Here is a tiny trained network, its code and every weight. The questions are about switching its units off for an input and a class, where a switched-off unit gives its printed mean instead of its output.

import numpy as np


def w(rows, s, z=0):
    codes = np.array(rows[::2]) - 128.0
    scale = np.full(codes.shape[1], s)
    scale[-1] = z or s
    return codes * scale


def f(y):
    return y / 2 * (1 + np.tanh(0.7978845608 * (y + 0.044715 * y**3)))


def log_softmax(a):
    a = a - a.max(-1, keepdims=True)
    return a - np.log(np.exp(a).sum(-1, keepdims=True))


def net(x, mask):
    res = np.array(x, float).reshape(1, 4) / 4 @ E
    y = f(res @ A[0][:, :-1].T + A[0][:, -1])
    res = res + np.where(mask, y, B[0][:, -1]) @ B[0][:, :-1]
    return log_softmax(res[-1] @ U[:, :-1].T + U[:, -1])


A, B = {}, {}
E = w([
[112,101,37,219,157],'x0',
[170,35,89,67,96],'x1',
[10,58,184,116,210],'x2',
[101,100,169,136,29],'x3',
],0.013)
A[0] = w([
[149,137,45,137,166,51],'neuron 0',
[117,176,191,125,112,234],'neuron 1',
[137,182,165,147,96,179],'neuron 2',
[127,175,187,153,74,119],'neuron 3',
[164,189,167,45,130,67],'neuron 4',
[167,147,111,114,154,252],'neuron 5',
[121,38,180,81,100,189],'neuron 6',
[152,122,53,116,8,194],'neuron 7',
],0.015,0.0029)
B[0] = w([
[199,155,87,124,154,203],'neuron 0',
[145,136,159,84,131,191],'neuron 1',
[124,176,88,101,105,183],'neuron 2',
[143,140,161,84,51,189],'neuron 3',
[32,195,79,20,156,201],'neuron 4',
[147,158,94,122,83,180],'neuron 5',
[29,2,101,167,123,226],'neuron 6',
[193,120,197,237,176,252],'neuron 7',
],0.014,0.016)
U = w([
[154,169,52,125,159,254],'0',
[124,171,134,171,62,15],'1',
[152,136,144,100,126,18],'2',
[112,205,159,45,86,203],'3',
[230,141,176,153,79,56],'4',
[106,124,189,190,249,185],'5',
[83,68,135,55,72,123],'6',
],0.015,0.0087)

Each question gives the input, the list of numbers given to net, and the class t.
The units are the neurons (one row each of A and B). Each row of codes is followed by its name. A weight is (code - 128) times the scale printed after its matrix; where a second scale follows, it is the last column's (A, B and U).
mask holds one flag per neuron, in row order. A switched-off neuron (its flag False) gives its mean, the last column of its row in B, instead of its output. The means were averaged over made-up inputs and are rounded, as every weight is.
A unit's drop is (log p(t) with every unit on - log p(t) with that unit switched off) / (log p(t) with every unit on - log p(t) with every unit switched off).
The circuit of an input: a set's keep is (log p(t) with only the set's units on - log p(t) with every unit switched off) / (log p(t) with every unit on - log p(t) with every unit switched off). Starting from all 8 units, units are removed one at a time, each time the one whose removal leaves the highest keep (on an exact tie, the one counted first), for as long as the keep stays at least 0.8.
circuit, biggest first: the units of the circuit, biggest drop first
k most important neurons: the k neurons with the biggest drops, biggest first
drop of u: that unit's drop, to one decimal
input [5,2,-7,-3], class 4: circuit, biggest first => neuron 7
input [-7,8,-4,6], class 5: circuit, biggest first => neuron 7; neuron 6
input [-1,8,-8,2], class 5: circuit, biggest first => neuron 7; neuron 3
input [-5,5,0,-8], class 3: 2 most important neurons => neuron 4; neuron 7
input [6,-4,1,5], class 1: circuit, biggest first => neuron 7; neuron 4; neuron 6; neuron 0
input [2,6,-4,3], class 5: 2 most important neurons => neuron 7; neuron 3
input [1,7,-6,3], class 5: circuit, biggest first => neuron 7; neuron 3
input [4,7,5,-5], class 0: 4 most important neurons => neuron 7; neuron 0; neuron 3; neuron 1
input [0,-4,-1,8], class 4: 2 most important neurons => neuron 4; neuron 7
input [8,2,-3,4], class 4: 2 most important neurons => neuron 6; neuron 4
input [-3,-1,-1,8], class 6: 3 most important neurons => neuron 6; neuron 0; neuron 3
input [4,-7,1,-2], class 0: 2 most important neurons => neuron 7; neuron 6
input [-2,-2,-4,-6], class 3: 2 most important neurons => neuron 7; neuron 4
input [-7,1,6,-5], class 6: 2 most important neurons => neuron 7; neuron 6
input [-7,-6,6,7], class 6: circuit, biggest first => neuron 6
input [6,2,-4,-3], class 4: 3 most important neurons => neuron 4; neuron 7; neuron 6
input [3,-6,-1,2], class 3: 2 most important neurons => neuron 7; neuron 6
input [2,-6,-3,4], class 4: 2 most important neurons => neuron 4; neuron 6
input [-6,-8,4,4], class 3: drop of neuron 6 => 0.0
input [-2,-2,2,-3], class 3: circuit, biggest first => neuron 7
input [-2,-3,6,3], class 6: drop of neuron 7 => 1.4
input [5,1,-1,5], class 5: drop of neuron 7 => 0.1
